B, the same points measured another way; then each row and its match in B:
(in the rows, 128 means zero)
B:
<158>: [156 139 157 118 120  45 109 121 130 111 100 125 100  80 157 133 156 130
 117 150 166 128 155 100  85 152 120 145 160  82  88 149  85 117  78  93
 140 123 134 119 120 141  96 122  30 117 206 109 124  99 128 160 102 153
 121 120 111 152 101  76 130 102]
<169>: [148 199  88  60  88 106  78 118 143 128 146 114 124  96 165 145 139 145
 122 146 136 104 146 101 117 143 137 137 154  86  80 146 125 122 137 104
 133 124 173 151 146 147  97 106  15 129 214 108 141 108 114 146  99 117
 127 120  80 167 104 144 152 104]
<112>: [141 192  51  62 105 165  74 114 134 183 111 140 156  92 124 149 120 121
 116 134 131  93 130 110 161 156 135 134 171 175 140 136 129 132 164 129
 158 112 137 141 171 137 120 122  69 137 163 150 144 106 155 146 125  99
 171 115 105 161 102 163 147 128]
<98>: [118 131 187 166 172 124 144  64 114 158 112 149 114  72  91 106 176 104
 118 148 141 145 112 119 115 153 106 166 157 116 195 133 103 125  93 163
  96 132 132  87 101  83  98 169 117 149 156 134 118 120 108 121  86 140
 148 121 134  97  94 107  94 110]
<129>: [109 116 156 137 138 153 130  65 149 157 106 142 137  92 108 117 169 116
 109 130 153  95 116 119 139 151 109 156 140 136 195 122 118 139 118 138
 102 152 153  90 131  69 109 156 128 150 165 115 143 124 109 117  84 109
 168 113 138 100 102 160 101 111]
<116>: [152 116 190 124 143  78 140 103 117 147  69 115 105  83 108 120 145 110
 129 138 167 163 145 110 100 152  88 149 167 101 118 144  92 136  94 134
 186 137 127  99 139 135  99 151  60 124 208 143 142  87 110 154 134 145
 139 141 152 143 115  87 122  82]
<138>: [144 192  52  63 110 186  68 126 142 183 114 133 160 103 136 148 114 119
 112 132 121 101 140 112 156 154 146 135 169 160 123 133 122 133 176 128
 165 125 151 141 159 135  90 120  56 140 193 135 147 108 152 148 111  99
 170 110 113 167 114 170 154 127]
<168>: [153 119 167 131 141  47 119 103  95 128 107 128  83  88 144 117 152 113
 111 144 170 121 155 105  90 152 105 144 175  97 119 153  86 108  78 117
 181 126 122 112 154 141 122 130  63 125 182 146 113 100 143 164 113 145
 124 123 132 151 101  68 132 107]
<93>: [113 138 184 172 162 178 143  82 154 157 123 143 126  76 102 114 178 114
 107 143 125 134 112 122 122 137 134 164 131 109 174 134  91 121 113 167
  81 147 149  77  78  68  85 161  78 158 212 108 129 105  80 107  81 141
 141 132 120 113  99 131  94 104]
<83>: [147 169  75  97  92 204  93 158 186 181 118 137 159 117 149 158 113 114
 127 133  88  98 132 108 152 126 170 130 123 129  83 141 119 156 193 138
 163 131 162 138 102 150  77  95  22 158 236  99 159  86  90 136 117 114
 134 135  94 168 109 177 163  90]
<151>: [142 179  87  68  96  85  73 101 127 144 125 127 139  90 151 143 140 131
 113 146 152  97 151  99 134 151 110 128 173 110 114 145 122 114 114  99
 137 110 152 143 156 138 116 120  47 128 178 127 129 126 143 145 113 129
 138 111  98 152  98 125 138 116]
<152>: [126 150 181 122 143  91 154  71 140 134  93 118 109  64  87 118 159  97
 138 151 151 197 131 103 139 129  87 143 177  85 175 137 110 127 110 132
 138 101 114  98  71 120 120 165 120 139 180 157 136 112  71 110 152 162
 133 128 140 111 104 108  93 100]
<139>: [143 188  55  60 104 182  67 126 144 185 106 136 160 105 125 143 115 114
 117 125 112  92 135 111 176 151 143 135 176 169 143 135 142 124 188 121
 164 116 151 148 170 146 108 125  77 138 173 145 144 106 154 141 130 109
 166 110 110 149 114 174 152 119]
<102>: [150 182  59  77 113 184  70 123 149 189 118 133 161 111 132 155 127 119
 117 141 113 117 134 118 160 137 142 132 154 155 110 134 120 133 193 127
 164 118 154 137 162 141  92 121  45 149 198 134 151 106 108 140 117 118
 159 125 105 166 104 169 149 105]
<97>: [137 163  66 102 107 210  84 128 154 194 103 142 165 111 127 139 111 106
 111 131 121  98 128 116 163 153 151 131 159 179 142 138 122 136 177 148
 174 110 139 138 132 126 101 128  82 142 177 151 148  92 147 146 124 111
 165 111 129 157 113 166 147 122]
<99>: [115 139 167 153 171 107 127  47 105 149 102 145 105  52  70  96 169  90
 109 144 153 138 121 130 119 168 107 163 177 143 234 125 108 113  79 150
 109 124 127  87 112  68 125 183 185 143 126 162 118 134 153 135 104 126
 176 105 156  70  91  94  86 133]
<162>: [148 204  76  57  92 142  78 133 138 158 130 123 140 102 155 164 120 139
 126 128 124 101 143  92 134 150 141 133 157 115  79 147 137 126 159 110
 135 120 168 148 141 148  93 109  20 135 211 105 147 110 125 150 109 103
 140 128  82 166 113 158 165 110]
<106>: [131 120 114 130  96 204 145 117 222 130 103 141 177  92 148 125 146 111
 105 133 145  77 134 101 174 133 136 143 142 132 145 116 108 138 154 137
 154 125 114 102  74 100 124 109 108 125 213  99 143  91 118 117 122 130
 162  91 127 113 120 179 122 104]
<100>: [118 144 184 155 167 120 150  50 121 148 112 138 104  59  86 103 171  96
 120 150 154 156 123 116 117 146 112 165 167  97 207 137 108 130  85 157
  92 126 125  86  92  78 112 171 128 148 138 134 123 126 118 117 112 136
 155 120 142  96 104 103  92 109]
<136>: [141 181  90  65  89  53  81 107 110  99 132 126 111  68 154 122 134 122
 113 142 165  93 155  98 119 158 118 129 171 102 128 141 126 101  90  79
 156 126 128 145 148 149 131 118  84 114 168 142 123 128 160 160 111 121
 148  96  98 146 109 122 144 132]
<84>: [119 147 190 167 178 130 150  55 115 154 110 136 103  67  92 113 177 109
 120 150 140 157 122 110  94 159 108 169 161 109 188 151 108 117  90 165
  92 129 142  86  97  77 101 174 113 153 181 133 118 120 110 130  84 134
 150 128 144 100  92 100  90 110]
<146>: [133 128  87 149 130 234 122 135 196 174 101 159 181  99 120 136 144 100
 100 138 131  96 128 120 174 154 143 135 155 174 175 129  92 119 182 153
 193 106 107 107  97 104 126 126 129 136 208 134 138  88 128 132 124 140
 169  83 137 129 111 160 122 119]
<109>: [153 146 194  97 137 100 150  86 142 151  63 112 113  77  98 135 158 113
 138 146 162 201 137  99 131 135  70 140 167  81 143 131 109 147 123 133
 157 116 129  93  90 138  88 158  69 134 216 146 151  86  62 119 155 160
 129 148 136 117 111 104 106  82]
<89>: [127 139 171 105 138  79 155  73 133 135  86 120 110  63  82 116 154 102
 137 145 169 184 137 105 144 141  86 136 184 104 170 121 112 138  99 131
 134 104 110 100  96 118 124 171 115 129 161 158 138 113  96 117 156 159
 151 135 147 105 104 101  97  99]
<87>: [119 127 154 134 134 157 123  73 168 153 111 148 146 106 109 115 175 114
 110 130 140  92 113 119 151 146 106 150 141 134 191 115 104 130 143 151
 115 150 147  83 137  85  99 145 134 146 199 112 142 101 108 106  87 113
 160 106 137  87  92 167  99 108]
<118>: [154 104 196 126 145  78 159 124 120 134  74 102  84 106 113 127 147 114
 146 144 158 184 149 108  85 140  85 129 157  79 104 144 102 139 102 119
 193 139 134  94 115 144  94 135  64 130 229 132 131  84  62 137 136 158
 120 152 149 147 123  90 116  80]
<132>: [134 135  90 130 105 215 121  99 206 149 102 151 166  92 130 110 143  93
  94 135 150  82 130 103 173 141 135 144 157 167 177 126 108 131 158 134
 193 112  99 108 107 107 140 118 153 124 186 129 143  90 151 136 123 127
 178  75 133 112 115 170 127 127]
<95>: [136 141  96 148 102 210 129 122 203 156 115 141 156 110 147 130 134 113
 111 135 137  95 126  98 155 123 156 142 128 135 118 142 113 150 160 152
 156 129 134 109  88 105 117 109  81 140 223 103 145  83 116 142 127 123
 154 103 132 138 116 152 140 109]
<91>: [127 158 190 144 158 120 151  61 125 148 107 129 112  55  91 120 165 102
 122 152 155 186 126 105 115 140 104 152 160  90 161 143 108 129  91 148
 106 115 124  84  77 108 110 172  99 148 171 140 124 115  82 117 124 157
 120 134 127  95  96 107  95 103]
<154>: [117 155 185 159 156 100 165  61 134 135 113 130  98  63  94 105 169 103
 126 157 159 172 128 113 118 139 102 154 164  89 168 137 110 124  82 152
  90 116 129  87  82  98 110 169 102 150 174 135 126 120  96 117 118 154
 128 133 130  95 102 108  96 106]

[138  85 131 118 111 108 139 155 134 147 127 153 108 124 106 101 125 141
 109 145 107 148 138 154 135  92 128 159 113 173 137 125 102 113 116 102
 128 115 101 113 120 135 132  77 107 133 184 112 152 132 130  79 160 141
 160 130 129 118 122 116 104 155 127  74 135 143 142] => <168>
[131 103  80 119 120 139 141 124 139 114 116 123 127 139 115 107  95  72
 230 133 114 108 120 169 170 159 126 173 105 112 131 122 164  85  92 103
 135 103 123 119 174 129 126 117 141 144 143 105 141 138 129 142 148 171
 161 107 133 141 125 162 134 155  39 121 135 123 156] => <138>
[117 110 103 100 120 122 142 142 144 122 138 160  99 122 136 101  99 110
 162 156 116 141 100 162 151 120 135 162  96 137 130 105 141 120  96  96
 138 122  83 109 164 145 121  83  93 107 168 117 159 127 129 110 167 166
 146 152 134 145 100 118 116 177  59  95 145 144 136] => <136>
[125 124  95 122 130 121 143 110 133 141 137 128 106 179 103  89 106  96
 238 116 111  98 144 155 169 187 120 183 132 123 130 122 126  80 136 128
 149 117 147 116 145 119 141 148 135 131 102 109 136 135 136 117 141 161
 164  84 124 131 143 173 124 164  39 126 147  94 186] => <83>
[137  39 144 131 124 127 139 143 109 156 132 142 119 148  98 121 164 172
 111 132 130 135 140 137 144  71 119 120 139 198 129 121  93 103 169 123
 127 120 131  86 104 134 134 115  93 133 153 125 139 123 131 108 143 120
 182  72 124 111 128 121 110 130 133  87 146 123 147] => <118>
[137  96 127 156 145 131 144 125 132 144 134 122 132 113 205 109 151 152
 126 146 135  72 121 132 146 157 151 185 113 113 114 128 179 100 115 105
 106 130 109 177 134 103 128 154 118 120 199 124 100  87 111 120 139 146
 161 127 120 150 140 152 149 128 132 115  90 103 137] => <129>
[130 131  97 114 113 117 141 140 129 122 127 138 108 145 120 101 102 131
 204 144 121 132 121 165 161 124 143 142  99 142 138 117 149 111 113  99
 142 123 111 113 162 134 126 101 121 131 165 109 141 132 124 115 162 167
 147 129 137 145 126 118 127 163  48 104 134 127 147] => <151>
[132 106  86 121 121 137 141 140 136 119 118 120 123 155 101 104 101  84
 233 128 115 103 134 166 172 158 125 166 110 118 131 123 158  84 102 110
 141 105 133 128 159 131 131 123 146 146 126 102 138 131 128 140 158 175
 165  98 129 140 134 167 139 130  39 114 131 109 167] => <102>
[156 106 128 157 148 143 141 135 148 142 136 126 124 119 195 101 158 150
 146 147 134  69 124 133 152 170 158 168 114 117 118 133 173  94 125 104
 106 125 115 173 139 102 128 156 114 123 192 117  93  78 113 126 133 151
 162 122 128 152 148 171 140 125 127 132  83  96 132] => <87>
[161  50 111 139 104 165 141 149 119 143 128 133 149 112 132 102 163 188
 104 135 162 137 101 127 142  98 130 129 116 181 127 137 150 125 134 114
 127 116 111 132 102 146 114 148 101 142 171 133 114  68 107 173 154  99
 160  97 117 133 116  96 144 126 144  81 119 150 129] => <89>
[171  56  88 145 113 131 153 133 138 137 117 120 158  74 193  93 134 165
  40 148 140  98 102 127 153 123 133 193  94 114 118 144 183 112  76  83
 107 120  78 182 119 124 113 128 129 136 227 128 107  64 111 148 153 131
 156 155 105 145 114 154 148 124 189  57  99 162 122] => <99>
[135  90  77 118 123 142 138 135 141 114 111 124 143 130 124  93  96  61
 231 137 111 104 112 166 157 155 126 161  97 113 129 124 165  90  79 104
 132  99 118 128 177 130 123 108 138 151 117 101 145 131 127 149 144 164
 161 114 135 140 123 161 132 162  46 129 137 126 150] => <139>
[161  79  97 128 102 129 150 149 116 154 133 119 127 123 142 118 153 204
  93 129 159 120 123 114 156 114 129 165 122 170 125 143 144 109 146 115
 135 132 114 153  91 126 121 159 122 137 198 143 104  60 116 156 150 120
 155 113 103 133 127 127 149 134 150  49 119 139 141] => <91>
[153  83 117 142 134 169 130 130 134 138 139 159 156  94 138  75 124  99
 151 147 118 104 100 155 141 216 138 173 106  89 139 140 174 112  95 105
 111  99 113 149 136 118 127 146 116 132 190  99 126  89 115 132 142 174
 147 140 123 145 127 172 111 162  90 151 106 124 138] => <132>
[157  86  97 127 110 123 152 141 123 156 130 116 139 107 174 114 144 176
  67 138 146 101 124 116 156 131 132 189 114 149 118 142 154 119 122 104
 118 134  94 172 101 124 121 146 123 134 211 135 104  70 115 139 153 127
 150 127 102 140 127 137 148 139 181  48 111 144 140] => <100>
[136  90  86 111 119 140 140 133 128 108 115 128 136 133 115  92  96  73
 221 135 114 107 115 171 163 164 125 167  96 104 129 120 163  94  82  98
 137 101 119 132 176 134 122 107 141 147 145 105 144 128 127 149 158 164
 158 122 137 148 123 137 140 161  34 116 129 122 145] => <112>
[161  88  94 125 108 131 154 147 127 154 135 122 122 121 152 121 152 210
  77 132 156 123 119 114 158 123 132 163 126 166 123 139 151 111 143 114
 134 134 110 155  91 130 121 160 115 130 195 141 104  72 110 144 159 126
 141 113 109 136 123 125 151 134 174  55 119 141 144] => <154>
[146 114 111 143 124 104 156 124 140 160 132 105 118 139 175 121 154 180
 106 130 136  80 142 119 165 188 140 193 130 147 115 137 150  91 145 108
 126 143 120 167  99 104 132 158 137 132 211 137  92  74 121 121 144 127
 170 112 112 140 152 183 152 131 158  78 101 109 146] => <93>
[159  61 103 133 104 156 145 135 116 141 130 129 137 122 120  99 174 197
 110 133 163 128 105 128 142 103 136 128 122 184 127 138 147 122 156 118
 130 120 114 131  93 142 116 155 108 136 167 141 112  58 110 166 153 106
 155  96 116 129 118 114 145 127 148  62 131 145 134] => <152>
[141 105 111 148 134 152 133 129 119 152 144 152 133 133 123  94 120 115
 179 131 111 109 120 160 154 205 127 182 129 110 135 136 143  90 125 123
 126 113 129 133 126 117 137 153 113 126 168 105 131 112 125 119 143 156
 145 110 121 137 138 168 123 171  95 139 130 104 161] => <95>
[138  82  90 144 124 141 137 115 131 123 118 129 153 132 106  91  95  66
 200 129 107 115 120 167 159 183 118 178 109  93 133 131 160  88  83 108
 129 109 128 135 163 124 128 124 146 153 143  97 139 118 126 142 147 161
 161 119 131 132 128 160 132 156  71 125 129 125 163] => <97>
[159  96 103 147 114 118 149 132 132 154 126 108 135 113 171 111 147 190
  74 136 142  91 138 119 160 124 137 182 113 136 120 142 165  98 122 109
 120 131 106 177 107 114 125 148 135 142 207 134  96  67 118 130 146 127
 162 132 107 140 138 151 151 124 170  65 100 130 135] => <98>
[161  89 101 138 111 116 153 139 125 153 128 115 127 117 171 116 156 182
  72 135 142  97 133 114 157 109 136 190 119 140 117 141 152  95 120  98
 122 137 104 172 101 119 123 145 135 135 228 135  99  80 119 132 154 135
 154 125 108 139 134 161 153 127 175  52 107 134 144] => <84>
[116 138  87 110 120 125 143 126 139 127 131 126  96 173 116 120 101 103
 240 132 123 114 131 158 160 140 137 164 115 146 130 112 145  91 120 115
 152 118 129 108 173 133 130 116 125 129 138 112 143 150 132 130 155 166
 146  97 139 144 130 149 133 171   4 115 147 103 168] => <162>
[154  88 102 155 122 158 128 135 151 140 125 141 157 109 107  69 116 105
 155 131 112 106 121 158 149 216 130 161 108  84 144 144 182 102 101 105
 115  96 128 152 132 113 131 149 139 158 190  89 128  77 119 133 145 172
 164 125 121 139 140 182 124 150 105 143 129 120 140] => <146>
[147  42 141 132 120 128 135 147 119 151 128 143 130 130 106 104 157 158
 125 136 123 132 134 141 144  71 119 148 119 191 130 129 109 106 146 117
 118 113 121 107 108 134 130 103 102 144 182 122 147 118 123 115 144 116
 184  90 124 112 125 126  99 126 121  98 130 135 146] => <116>
[151  39 125 134 112 159 142 146 112 142 130 132 140 142 100 109 181 189
 145 131 153 132 120 131 151  78 129 128 128 210 127 135 123 116 171 130
 127 118 133 111 105 136 123 149 101 145 165 136 117  77 113 156 148 111
 174  68 123 118 132 124 132 128 110  88 125 132 141] => <109>
[113 156  97  94 119 119 147 138 141 129 140 133  78 172 119 117 113 118
 229 138 123 124 135 162 166 123 141 160 119 153 137 109 132 103 133 112
 154 130 125 104 157 132 132 116 114 113 149 113 142 151 133 113 168 169
 148  98 136 141 132 134 135 177  19 105 144 104 163] => <169>
[142 115 124 153 141 159 132 130 135 152 151 159 139 116 142  95 131 128
 168 138 117 104 114 146 145 220 141 153 122 112 135 135 172 120 133 126
 118 117 124 145 124 118 135 164 107 119 182 105 110  97 112 119 142 148
 151 118 123 145 140 171 120 161  80 160 110 103 155] => <106>
[127 116 122 107 109 100 139 137 135 150 138 147  92 145 102 111 118 186
 139 144 113 146 143 158 158 100 135 162 116 181 139 119 109 114 139  99
 136 124 104 104 130 132 134  90 111 122 191 114 148 137 131  79 166 147
 157 126 129 125 126 126 106 171  86 100 140 129 149] => <158>
